What each symbol does to the states:
+: JH->BZ, BB->CM, TB->LP, GF->LL, BH->GR, ZZ->ZH, FF->TB, CH->RN, FR->PF, SZ->BG, LC->JG, HM->GJ, CC->ZD, MJ->BD, LZ->RL, HS->BH, JF->HM, LM->JH, GH->JP, ZR->NM, DD->MF, GL->BB, QR->QS, CF->TD, TJ->BP, RL->FC, DM->ML, HJ->JL, JL->SD, ZJ->FZ, TD->FL, GJ->FT, BG->TH, JZ->TG, GR->MR, SR->TC, HZ->LZ, HF->SL, NM->ZJ, HB->DL, TG->CH, CL->NC, JC->DS, HT->HH, TC->GL, QS->HF, ZT->CF, FG->QP, MN->JZ, LP->FR, BP->TQ, GS->GH, NS->HR, LG->JC, FL->SZ, JN->MP, JM->TJ, LB->ZZ, TQ->LM, SL->CL, CG->HB, HR->LG, HH->QR, FT->DD, BD->RM, PF->PZ, DS->QH, DL->SR, NQ->GF, ZD->GS, RZ->LB, LL->ZT, RM->FG, MR->LD, JG->GP, FC->HJ, SD->HT, ZH->CT, MP->NS, ML->FF, MF->RZ, NZ->CC, NC->NQ, LJ->NZ, CM->QD, TH->MN, LD->MJ, FZ->CG, RN->LJ, CT->JM, QD->HS, GP->HZ, QP->DM, QH->LC, PZ->JF, BZ->JN, JP->ZR
%: JH->JZ, BB->JN, TB->JL, GF->MJ, BH->LG, ZZ->ZT, FF->HJ, CH->PZ, FR->HT, SZ->ML, LC->JP, HM->HF, CC->FT, MJ->LC, LZ->FZ, HS->HR, JF->QS, LM->MN, GH->RZ, ZR->ZZ, DD->NC, GL->BZ, QR->CM, CF->FG, TJ->SZ, RL->CG, DM->RL, HJ->DL, JL->SR, ZJ->CT, TD->QP, GJ->SL, BG->FF, JZ->FR, GR->JC, SR->LM, HZ->ZJ, HF->HS, NM->ZH, HB->BP, TG->PF, CL->GR, JC->ZD, HT->GL, TC->JH, QS->QD, ZT->RM, FG->HZ, MN->LP, LP->SD, BP->BG, GS->MF, NS->LJ, LG->CC, FL->DM, JN->CH, JM->FL, LB->LL, TQ->TH, SL->BH, CG->TJ, HR->NZ, HH->BB, FT->CL, BD->JG, PF->HH, DS->GS, DL->TQ, NQ->LD, ZD->DD, RZ->GF, LL->BD, RM->GP, MR->DS, JG->ZR, FC->HB, SD->TC, ZH->CF, MP->RN, ML->FC, MF->NQ, NZ->GJ, NC->MR, LJ->HM, CM->MP, TH->TB, LD->QH, FZ->JM, RN->JF, CT->TD, QD->NS, GP->NM, QP->LZ, QH->GH, PZ->QR, BZ->TG, JP->LB
$: JH->BB, BB->QS, TB->JZ, GF->ZZ, BH->NC, ZZ->ZJ, FF->MN, CH->NS, FR->CH, SZ->TQ, LC->RM, HM->CC, CC->DS, MJ->ZT, LZ->ML, HS->CL, JF->NZ, LM->GL, GH->JG, ZR->HZ, DD->GH, GL->QR, QR->HM, CF->JM, TJ->DL, RL->FF, DM->BG, HJ->LP, JL->FR, ZJ->RL, TD->TJ, GJ->ZD, BG->LM, JZ->JN, GR->NQ, SR->HT, HZ->DM, HF->FT, NM->LZ, HB->JL, TG->MP, CL->MF, JC->LD, HT->PZ, TC->HH, QS->GJ, ZT->CT, FG->FL, MN->BZ, LP->TG, BP->SR, GS->LC, NS->BH, LG->MR, FL->BP, JN->QD, JM->HB, LB->NM, TQ->TC, SL->DD, CG->HJ, HR->GR, HH->JF, FT->GS, BD->CF, PF->RN, DS->MJ, DL->SD, NQ->LB, ZD->QH, RZ->ZR, LL->ZH, RM->TD, MR->GF, JG->FG, FC->TB, SD->PF, ZH->FZ, MP->HS, ML->TH, MF->JP, NZ->JC, NC->RZ, LJ->LG, CM->HF, TH->JH, LD->LL, FZ->FC, RN->HR, CT->CG, QD->SL, GP->QP, QP->SZ, QH->BD, PZ->LJ, BZ->CM, JP->GP
&: JH->TC, BB->HH, TB->TH, GF->RZ, BH->SL, ZZ->ZR, FF->BG, CH->JN, FR->JZ, SZ->TJ, LC->MJ, HM->LJ, CC->LG, MJ->GF, LZ->QP, HS->HF, JF->RN, LM->SR, GH->QH, ZR->JG, DD->ZD, GL->HT, QR->PZ, CF->ZH, TJ->CG, RL->DM, DM->FL, HJ->FF, JL->TB, ZJ->HZ, TD->CT, GJ->NZ, BG->BP, JZ->JH, GR->CL, SR->JL, HZ->FG, HF->HM, NM->GP, HB->FC, TG->BZ, CL->FT, JC->GR, HT->FR, TC->SD, QS->JF, ZT->ZZ, FG->CF, MN->LM, LP->MN, BP->HB, GS->DS, NS->QD, LG->BH, FL->JM, JN->BB, JM->FZ, LB->JP, TQ->DL, SL->GJ, CG->RL, HR->HS, HH->PF, FT->CC, BD->LL, PF->TG, DS->MR, DL->HJ, NQ->MF, ZD->JC, RZ->GH, LL->LB, RM->ZT, MR->NC, JG->BD, FC->ML, SD->LP, ZH->NM, MP->CM, ML->SZ, MF->GS, NZ->HR, NC->DD, LJ->NS, CM->QR, TH->TQ, LD->NQ, FZ->LZ, RN->MP, CT->ZJ, QD->QS, GP->RM, QP->TD, QH->LD, PZ->CH, BZ->GL, JP->LC
§: JH->SR, BB->HT, TB->BG, GF->MF, BH->HF, ZZ->JP, FF->SZ, CH->BZ, FR->MN, SZ->JM, LC->LD, HM->RN, CC->HR, MJ->NQ, LZ->FG, HS->QS, JF->CH, LM->DL, GH->DS, ZR->LC, DD->CC, GL->SD, QR->PF, CF->ZZ, TJ->FZ, RL->QP, DM->TD, HJ->ML, JL->FF, ZJ->GP, TD->ZH, GJ->LJ, BG->TJ, JZ->LM, GR->SL, SR->HJ, HZ->RM, HF->JF, NM->JG, HB->RL, TG->JH, CL->GJ, JC->BH, HT->LP, TC->JL, QS->PZ, ZT->LB, FG->ZT, MN->TQ, LP->TH, BP->CG, GS->JC, NS->CM, LG->HS, FL->CT, JN->GL, JM->ZJ, LB->GH, TQ->HB, SL->HM, CG->LZ, HR->QD, HH->FR, FT->NZ, BD->GF, PF->JZ, DS->GR, DL->FC, NQ->DD, ZD->LG, RZ->GS, LL->RZ, RM->LL, MR->CL, JG->MJ, FC->DM, SD->TB, ZH->ZR, MP->BB, ML->FL, MF->ZD, NZ->NS, NC->FT, LJ->MP, CM->HH, TH->BP, LD->NC, FZ->HZ, RN->JN, CT->NM, QD->QR, GP->BD, QP->CF, QH->MR, PZ->TG, BZ->TC, JP->QH
^: JH->MN, BB->BZ, TB->HJ, GF->LD, BH->HR, ZZ->LL, FF->FC, CH->PF, FR->SD, SZ->DM, LC->GH, HM->QS, CC->GJ, MJ->QH, LZ->ZJ, HS->NS, JF->QR, LM->TH, GH->MF, ZR->LB, DD->CL, GL->JH, QR->BB, CF->RM, TJ->FL, RL->FZ, DM->LZ, HJ->HB, JL->DL, ZJ->ZH, TD->FG, GJ->HF, BG->ML, JZ->LP, GR->LG, SR->TQ, HZ->NM, HF->QD, NM->ZZ, HB->TJ, TG->FR, CL->BH, JC->CC, HT->TC, TC->LM, QS->CM, ZT->BD, FG->GP, MN->TB, LP->JL, BP->SZ, GS->DD, NS->RN, LG->NZ, FL->QP, JN->TG, JM->TD, LB->GF, TQ->BG, SL->HS, CG->JM, HR->LJ, HH->GL, FT->SL, BD->LC, PF->HT, DS->ZD, DL->BP, NQ->MR, ZD->FT, RZ->NQ, LL->MJ, RM->JG, MR->JC, JG->JP, FC->CG, SD->SR, ZH->ZT, MP->CH, ML->RL, MF->NC, NZ->HM, NC->GR, LJ->JF, CM->JN, TH->FF, LD->DS, FZ->CT, RN->PZ, CT->CF, QD->MP, GP->ZR, QP->HZ, QH->GS, PZ->HH, BZ->JZ, JP->RZ

The rows follow the links: the fewer symbols apart two states are, the more alike their rows tend to be.

Each row is also shifted at random along 12 hidden directions that mean nothing.

Some states, each with a row of numbers:
RN: [2, -1, 24, -31, 110, 32, 5, 5, -12, 15, 47, 130, 145, 83, 11, -62, 98, -91, -27, -42, 28, -40, 30, 68, -7, -100, -132, 66, -23, 117, -35, -96, 2, 19, -76, -85, 38, 33, 55, -46, 23, -5, 10, 50, 54, 70, -155, 79, -58]
JL: [317, 65, -6, -22, -301, -43, -4, -43, 106, 13, 34, 17, -216, -95, -52, -19, -48, 140, -28, -85, 56, 127, -161, 2, -59, 49, 220, -4, -11, -54, 26, 4, 57, -2, -22, -38, 29, -43, 72, 59, 27, -92, 89, 18, -158, 38, 102, 79, -83]
GJ: [-176, -1, 106, -127, 48, 100, -49, -47, -114, 43, -41, -112, 1, -52, -119, -16, 40, 131, -2, 4, 24, 5, 38, 84, -14, -99, -101, 30, -17, 85, 97, -41, 79, 91, 47, 29, 41, 34, -75, -270, 28, 20, 51, 87, 54, 14, 108, 60, -46]
DM: [344, -15, -26, -70, 118, -110, 151, -64, -79, -25, -80, 139, -43, -64, 162, 14, -33, -89, -42, -191, 46, 16, 8, -29, -9, 34, 51, 11, -143, -138, -15, -62, -36, 34, -64, -11, -30, -86, 70, -67, 86, 20, -153, 67, 83, -23, -99, 127, -29]
QR: [5, -51, 161, -18, 101, 14, -10, -1, -5, 7, 47, 147, 64, -90, 35, -100, 90, -96, 18, -92, 20, 41, -17, 59, -19, -109, 56, 51, 10, -71, -1, -52, -12, -6, -31, -12, 80, 40, 101, 64, 18, -58, -13, 45, 53, 0, -22, 41, -93]
PZ: [-16, -14, 4, -20, 69, 56, 21, -112, 62, -7, 89, 18, -10, -33, 30, -30, 34, -21, -46, -11, 31, -8, 30, -17, 22, -74, 53, 59, 43, -63, -18, -15, -117, -23, 3, 38, 117, 86, -35, 76, -3, -49, 14, 37, 50, 66, -3, 14, -79]
HH: [-21, -72, 38, 99, 212, 13, 84, -90, -78, 48, -1, 77, 18, -7, 60, -28, 83, 48, 151, 74, 288, -87, -142, 60, 63, -60, 124, -56, -82, -111, -32, 73, 94, 15, -81, 12, 62, -11, 13, 168, -72, -85, -216, 6, 188, 12, 55, 94, -82]
JZ: [-49, -4, -70, 23, -97, 0, 23, -112, -28, 80, 60, -142, -38, 73, -53, 12, 3, 167, 71, 95, 59, -48, -139, -40, 22, 14, -151, -12, -94, 136, 24, 22, 67, -15, -37, -17, 11, -30, -79, 110, -119, -108, 23, -34, -8, 32, 35, 35, -56]
JF: [-87, -70, 72, 20, -42, 34, -52, 18, 19, -5, 97, -9, 20, -9, -38, -150, 96, 15, 24, 45, -27, 8, -22, 26, 50, -62, -10, -17, 78, 45, 51, -29, 32, -30, 16, 23, 85, 59, -35, 144, -4, -37, 57, -25, -5, -13, 34, -37, -17]
HM: [-15, -39, -63, -127, 104, 47, -84, 117, -40, -81, -12, 32, 28, -54, -74, 31, 32, -15, -42, 9, 71, -185, -140, 14, 63, -38, 28, 49, 152, 51, -41, -56, -65, -47, -123, -45, -48, 12, 218, 148, -18, 33, -5, 104, 4, 127, 2, -1, 72]
LM: [202, 53, -95, 9, -19, 22, 36, -94, 39, 80, 0, 45, -20, 147, -2, 125, -17, 11, 39, -3, 65, -8, 22, 76, -42, 9, -75, 12, 36, 112, 50, 25, 26, -37, -42, -37, 42, 24, -48, -166, 27, -73, 28, 33, 3, 80, -25, 44, -23]
ZR: [-98, 135, -73, 131, 75, 30, 12, 19, 6, 0, -33, -95, 104, 105, -3, 45, -78, -25, -95, 139, -93, 50, 77, -39, -21, 36, 71, 28, 28, -55, -119, -59, -117, 69, 40, -38, -58, -10, -97, -59, 16, 125, 3, -27, -22, 13, -112, -131, 57]
ZD: [-84, -1, -66, -42, -8, 49, -5, -5, 44, -152, -11, -82, 6, 9, -45, -27, 15, 40, -90, 48, -48, -38, 17, -146, 26, -2, 60, 92, -49, 6, -121, -18, -112, 49, 34, -23, -12, 38, -8, 71, -71, 62, 42, -47, -14, 16, -110, -71, -33]
QH: [-239, -16, -133, 72, -7, 8, 20, 5, 9, -22, 34, -38, -11, 79, 14, -102, 20, 50, -54, 36, -86, 30, 32, -30, 51, 58, -13, -72, -23, 5, -2, 11, 87, 24, 101, 55, 20, -17, -144, 19, 27, 64, 28, -96, -1, -54, 3, -42, -12]
CL: [-86, -66, 27, -60, 48, 43, -29, 14, -84, -94, -45, -39, 1, -48, -78, -49, 69, 15, 14, 24, -10, -53, -22, -45, 47, -29, -23, 27, -95, -42, -53, 14, 72, 51, 24, 41, -21, 17, 28, 76, -38, 46, 15, -30, 25, -28, 54, -44, -39]
PF: [-133, 62, -18, 61, 35, 61, 27, -176, 50, 109, 75, -15, -59, 43, -2, 28, -4, 46, -23, 5, 69, 67, -84, 59, -35, -64, -29, 77, -173, -139, -100, -6, -3, 42, -10, 20, 77, -2, -46, -59, -33, -96, 52, 34, -42, 116, 74, 140, -188]
SR: [46, 123, -59, 51, -81, -23, 49, -90, -26, 95, 63, -35, 11, 14, -48, -67, -21, 128, -41, 7, -122, 151, -119, -13, -97, 31, 7, 58, -53, 69, 8, -122, 38, 21, -4, -51, 35, -53, -71, 40, -41, -63, 107, -22, -44, 13, -46, -74, -126]
BZ: [-71, -21, 201, 21, -100, 12, -80, -63, 162, 48, 45, -123, -9, -98, -23, 85, -35, 171, 52, -16, 212, -14, -109, -37, -40, -81, 90, 23, 95, 82, 18, 120, -144, -21, 5, -60, 61, 20, 139, 188, -105, -175, -43, 34, -6, 15, -15, 164, -36]
CM: [-57, -105, 18, 60, -49, 5, -61, 63, 1, 2, 101, 158, -28, 18, -9, -121, 120, -153, 80, 16, -27, -23, -105, 78, 71, -26, -39, -43, -20, -103, -31, 20, 169, -91, -54, 39, 26, 36, 80, 220, -8, -54, 69, -49, -86, 19, 125, -34, -42]
TD: [-56, -47, 22, -38, 9, -56, -18, 18, -12, 39, -18, 84, -29, -122, 46, 47, -47, -102, 36, -186, -264, 123, 108, -4, -90, 90, -75, -30, 106, -37, 159, 74, 48, -130, 130, 153, 32, 10, -8, -40, 36, -53, 97, -55, -3, -145, 121, -160, 5]
HF: [-20, -38, -8, 88, 11, 52, -72, 99, 10, -52, -32, 51, 37, 114, -51, -9, 70, 7, 39, 64, 137, -59, -154, 58, 58, -43, 151, -19, 108, 17, -50, 10, 69, 6, -69, -124, -22, -1, 146, 91, 1, -6, -35, 24, -36, 67, -73, 6, 8]
LG: [-11, -35, 67, -69, -92, 17, -30, 132, -152, -111, -120, 61, 61, -17, -68, -52, 81, 25, 65, 26, 47, -52, -93, -48, 32, -30, 109, 23, -6, 147, 40, -46, 127, 50, -88, -202, -94, -7, 137, -92, -72, 43, -50, 57, 16, -17, -149, -87, -2]
GR: [-49, -121, 105, 53, 21, 46, -138, -27, 118, -78, 15, 15, 2, 39, -58, 23, 83, -161, -7, -115, -88, 32, 74, -14, 11, -50, -135, 7, -49, -156, -116, 164, 81, -7, 164, 143, 42, 74, 127, 258, 67, -21, 154, -126, -111, -58, 93, 14, -91]
NS: [135, -20, -7, -39, -106, 30, -32, -9, 54, -56, 8, 111, -68, -20, -33, -61, 66, 54, -65, -142, 81, 44, -77, 19, 12, -43, 189, -9, 96, 40, 47, 1, 92, 10, 9, -80, 70, 32, 129, 44, 98, -33, 47, 56, -41, 39, -52, 69, -101]
CC: [-42, -133, 194, 46, -53, 98, -158, 0, 135, -53, -24, -115, -70, 76, -82, 76, 57, -57, 88, 43, 91, -22, 113, 71, 49, -94, -76, -35, 29, -101, -16, 200, 34, 17, 127, 110, 43, 109, 10, -16, 52, -37, 72, -58, -94, -29, 172, 84, 33]
ZZ: [100, -12, 71, 144, -158, -37, -37, 91, 3, -45, -40, -39, -18, 75, -11, -66, 10, -79, 47, 91, -71, 90, 60, -17, 32, 47, 60, -95, -44, -96, -33, 44, 118, 41, 67, -3, -71, -11, -57, 44, 52, 82, 17, -116, -111, -114, 20, -109, 78]
JH: [-92, 35, 28, -25, 120, 48, -2, -120, -17, 86, 25, -87, 14, -57, -19, 83, -49, 55, -7, -22, -86, 55, -53, 12, -78, -39, -32, 115, 78, -28, 48, -54, -141, -40, 10, 48, 72, 17, -19, -43, -58, -109, 64, 65, 29, 47, 45, -55, -70]
CF: [123, 28, 152, -54, 51, -55, -22, 99, 3, 1, -100, 76, -19, -126, -14, 42, -39, -37, 33, -112, -5, 81, 5, 79, -119, 20, 51, 21, -84, -121, -32, 20, 23, 49, 15, 48, -71, -78, 125, -121, 33, 23, -20, -14, -15, -77, 94, 80, 16]
QP: [-19, 52, -75, 75, -8, -69, 120, -44, -30, 22, -56, 9, -55, -71, 71, -37, -66, 173, 13, -44, -26, 142, -88, -69, -66, 116, 254, -45, -14, -39, 68, 10, 45, 15, 60, -5, 14, -100, -86, -9, -44, -35, -86, -60, 78, -115, -34, -77, -70]
QS: [-86, 17, 188, -162, -133, 42, -104, 80, 117, 38, 55, -118, 32, -54, -113, -20, 15, 201, -7, 39, 235, -112, -9, 91, -22, -142, -112, 39, 48, 309, 52, -33, -104, 64, -76, -112, 10, 16, 68, -160, -47, -38, -1, 106, 3, 84, -22, 303, 67]
HB: [9, 90, 39, 37, -20, -14, 26, -25, 49, 108, 50, -13, 48, -8, 75, 71, -91, -57, -11, 49, -10, 29, 113, 24, -37, -10, -12, 0, 95, 23, 48, -28, -152, -45, -28, -27, 13, 34, -85, -123, 8, -13, -29, 65, 5, 28, -31, -15, 79]
LZ: [-126, 22, -104, 76, 3, -105, 38, 77, -68, 82, 9, 36, 86, 120, 32, -8, -16, -63, 55, 27, -127, -11, -80, 12, -41, 97, -284, -17, -202, 76, -69, -37, 112, -23, -57, -27, -128, -137, 1, 29, -91, -4, 13, -106, -49, -45, -58, -1, 17]

Where do the symbols, taken in turn from left to right, take each start?
Answers are names.
[151, -13, 243, 10, 96, -20, 7, 76, -105, 69, -46, 9, 98, 33, -4, -52, 48, -57, 140, 59, -1, 57, -57, 150, -81, -92, -105, 99, -95, -4, 19, -156, -26, 52, -121, -76, -37, -59, 10, -237, -49, -61, -47, 44, 21, -22, -44, 49, 31]
& $ & ^ + § § § + -> TH
[5, 52, -97, -98, -22, -2, 7, -2, 93, -38, -23, -95, -155, -109, 9, 126, -147, 41, -66, -8, -116, 27, 50, -49, -62, 96, 85, 66, 66, -112, 9, 14, -214, -60, 41, 120, -13, -7, -70, -161, -28, 10, 63, 10, -58, 22, 131, -68, 78]
§ % % ^ & + ^ % -> GP
[314, 60, -5, -76, 12, -67, 107, 44, -207, 26, -7, 125, 38, 17, 13, -140, 46, -125, 17, 25, -133, 43, -50, 69, -32, -3, -137, 85, -237, -20, -33, -267, 77, 52, -186, -83, -84, -78, -38, -186, -3, 57, 15, 53, -16, 34, -57, -44, -11]
§ § ^ ^ § § $ § -> RM
[112, -97, 287, -49, 30, 33, -50, -3, -69, -56, -108, 4, 70, -59, -49, -59, 114, 51, 56, -126, 115, 51, 40, 34, -13, -131, 60, -4, 16, 71, 96, 29, 109, 116, 73, -63, 46, 36, 106, -63, 81, -15, -60, 42, 92, -111, -76, 95, -66]
^ ^ $ % + % & ^ -> CC
[68, 8, 74, 72, 20, 81, 14, -109, 192, 12, 29, 8, -13, 121, 68, 96, 8, -4, 23, 53, 256, -24, 71, 45, 12, -114, 127, 52, 43, -20, -53, 77, -175, 21, -31, -79, 109, 95, -22, -143, -5, -90, -81, 64, 32, 112, -107, 174, -40]
% + % $ % ^ $ & & $ -> MR
[50, 51, -25, 53, 15, -18, 53, 24, -66, -2, -71, -15, 8, 24, -4, -8, -24, 17, 42, 78, -47, 58, 77, -3, -32, 70, 56, -48, -50, -28, 9, 13, 74, 44, 46, 35, -39, -28, -130, -116, 3, 77, -35, -72, 43, -85, 26, -115, 39]
& + + ^ % ^ $ $ ^ -> TJ
[-94, 14, 29, -108, -137, -26, -91, 114, 166, -9, -35, 32, -60, -60, -28, 81, -52, 118, -75, -151, 215, -70, -8, 53, -26, -4, 23, -62, 34, 147, 3, 118, 14, 37, 18, -66, -55, -54, 197, -101, 61, 17, -25, 54, -61, 31, 3, 324, 46]
§ ^ % ^ & & § ^ % -> HM
[-59, 31, -55, -107, 16, 60, 29, 23, 90, -119, -69, 50, -66, -33, 37, 33, -36, 36, -101, -64, 33, 17, 113, -22, -24, -5, 218, 75, 66, -5, 10, -9, -146, 40, 34, -40, 34, 40, -28, -349, 26, 57, -24, 70, 37, 46, -94, 34, -8]
+ & + + $ § & % % & + -> CF
[-146, 133, 155, 180, 206, -2, -46, 40, 98, 186, 84, -57, 165, 57, 23, 72, -76, -107, 9, 159, 35, 27, -32, 159, -98, -81, -104, 76, -34, -162, -198, -76, -222, 28, -82, 8, -44, -59, 26, 31, -44, -17, -28, 9, -42, 88, 27, 108, 69]
^ + ^ ^ $ & & & ^ -> SZ
[160, 22, 149, -73, -157, -102, 6, 83, 27, 4, 3, -17, -75, -185, 71, -7, -96, -11, -11, -28, 49, 9, -42, -29, -16, 0, 112, 13, -9, -67, 22, -73, -164, -14, -107, -72, -80, -57, 98, -31, -25, -7, -84, 98, -65, -1, 1, 96, 111]
$ + % % & % $ ^ -> FR
[-21, 41, -15, -38, 76, -30, -25, 26, 30, 16, -25, -98, 116, -5, -44, 114, -61, 28, -5, 21, -35, -80, 131, -57, -53, 50, -199, -19, 43, 169, -16, 84, -75, -13, 63, 69, -54, -1, -10, 103, -37, 48, 1, -83, 66, -63, -18, -25, 103]
& % ^ ^ § § & & + & & -> NQ
[-71, 15, -93, -117, -102, -11, 39, 8, -8, -29, -24, -64, -145, -69, -17, -67, -33, 196, -87, -29, 113, -32, 6, 2, 50, 35, 64, -85, -77, 49, 51, -3, 77, 90, 31, 20, -17, -59, -84, -172, 63, 89, -50, 34, 19, 1, 83, 172, 18]
§ + § ^ + $ ^ § -> DS
[22, 17, 9, 48, 142, 1, -2, -159, 40, 32, 36, 8, 111, -10, 21, 83, -7, -16, -68, -158, -77, 61, -97, -86, -82, -40, -32, 122, 43, -23, -63, -16, -123, -35, 33, -19, 70, 3, 156, 292, -26, -127, 62, 15, 14, 30, -150, -20, -164]
& § § & + § $ -> MN
